Here is a tiny trained network, its code and every weight. The questions are about switching its units off for an input and a class, where a switched-off unit gives its printed mean instead of its output.

import numpy as np


def w(rows, s, z=0):
    codes = np.array(rows[::2]) - 128.0
    scale = np.full(codes.shape[1], s)
    scale[-1] = z or s
    return codes * scale


def f(y):
    return y / 2 * (1 + np.tanh(0.7978845608 * (y + 0.044715 * y**3)))


def log_softmax(a):
    a = a - a.max(-1, keepdims=True)
    return a - np.log(np.exp(a).sum(-1, keepdims=True))


def net(x, mask):
    res = np.array(x, float).reshape(1, 3) / 4 @ E
    y = f(res @ A[0][:, :-1].T + A[0][:, -1])
    res = res + np.where(mask, y, B[0][:, -1]) @ B[0][:, :-1]
    return log_softmax(res[-1] @ U[:, :-1].T + U[:, -1])


A, B = {}, {}
E = w([
[179,192,174,224,117,168,23,149,166],'x0',
[131,117,140,55,121,229,236,122,170],'x1',
[125,163,181,202,82,109,209,198,5],'x2',
],0.013)
A[0] = w([
[160,129,74,191,130,17,113,125,89,33],'N0',
[109,159,210,164,81,102,210,193,88,159],'N1',
[111,130,160,158,36,132,131,198,59,1],'N2',
[132,145,176,183,113,143,118,189,191,17],'N3',
[223,198,177,177,71,235,80,185,90,218],'N4',
[75,83,11,67,122,68,198,203,2,126],'N5',
[198,153,127,126,58,210,222,149,162,5],'N6',
],0.008,0.0032)
B[0] = w([
[128,99,196,181,92,97,180,8,145,190],'N0',
[186,128,91,65,85,152,93,172,171,215],'N1',
[176,170,115,75,101,133,111,85,203,185],'N2',
[75,207,119,142,142,213,159,153,125,153],'N3',
[52,76,93,112,158,227,121,100,96,205],'N4',
[82,118,97,119,164,246,149,103,114,250],'N5',
[102,77,188,160,41,56,238,101,173,171],'N6',
],0.012,0.018)
U = w([
[73,156,114,132,195,203,148,137,100,73],'0',
[125,112,245,181,54,97,185,64,159,139],'1',
[207,148,90,42,100,141,68,134,218,116],'2',
[135,83,165,93,127,167,98,168,72,254],'3',
[153,144,141,192,142,82,167,242,96,83],'4',
[199,151,149,130,88,54,150,191,79,79],'5',
[142,124,242,141,109,89,126,237,96,84],'6',
],0.011,0.0094)

Each question gives the input, the list of numbers given to net, and the class t.
The units are the neurons (one row each of A and B). Each row of codes is followed by its name. A weight is (code - 128) times the scale printed after its matrix; where a second scale follows, it is the last column's (A, B and U).
mask holds one flag per neuron, in row order. A switched-off neuron (its flag False) gives its mean, the last column of its row in B, instead of its output. The means were averaged over made-up inputs and are rounded, as every weight is.
A unit's drop is (log p(t) with every unit on - log p(t) with that unit switched off) / (log p(t) with every unit on - log p(t) with every unit switched off).
The circuit of an input: a set's keep is (log p(t) with only the set's units on - log p(t) with every unit switched off) / (log p(t) with every unit on - log p(t) with every unit switched off). Starting from all 7 units, units are removed one at a time, each time the one whose removal leaves the highest keep (on an exact tie, the one counted first), for as long as the keep stays at least 0.8.
circuit, biggest first: the units of the circuit, biggest drop first
top k neurons: the k neurons with the biggest drops, biggest first
drop of u: that unit's drop, to one decimal
input [-3,3,-1], class 3: top 2 neurons -> (N0 N4)
input [-3,6,-2], class 1: circuit, biggest first -> (N6)
input [-3,-3,5], class 2: top 3 neurons -> (N1 N2 N4)
input [-6,8,-8], class 1: circuit, biggest first -> (N6 N1)
input [-7,-7,-7], class 0: top 3 neurons -> (N1 N6 N2)
input [6,-5,0], class 0: top 2 neurons -> (N4 N6)
input [-4,-6,7], class 2: top 4 neurons -> (N1 N2 N6 N5)
input [-7,0,-7], class 0: top 2 neurons -> (N1 N2)
input [-6,-8,7], class 1: top 3 neurons -> (N0 N4 N2)
input [-3,-1,-3], class 3: circuit, biggest first -> (N2 N5)
input [3,-5,2], class 1: top 2 neurons -> (N0 N5)
input [6,5,7], class 2: top 3 neurons -> (N1 N2 N5)
input [7,-7,6], class 0: top 3 neurons -> (N4 N3 N6)
input [-1,-2,5], class 2: top 2 neurons -> (N1 N2)
input [7,4,-1], class 0: circuit, biggest first -> (N4)
input [8,0,6], class 0: top 2 neurons -> (N4 N3)
input [3,3,4], class 2: top 2 neurons -> (N5 N1)
input [3,-3,6], class 2: top 2 neurons -> (N2 N1)
input [1,6,2], class 1: drop of N6 -> 1.4
input [-4,5,8], class 2: circuit, biggest first -> (N1)
input [6,-5,8], class 2: drop of N5 -> 0.3
input [-2,1,1], class 3: drop of N2 -> 0.5
input [3,-3,8], class 2: drop of N1 -> 0.6
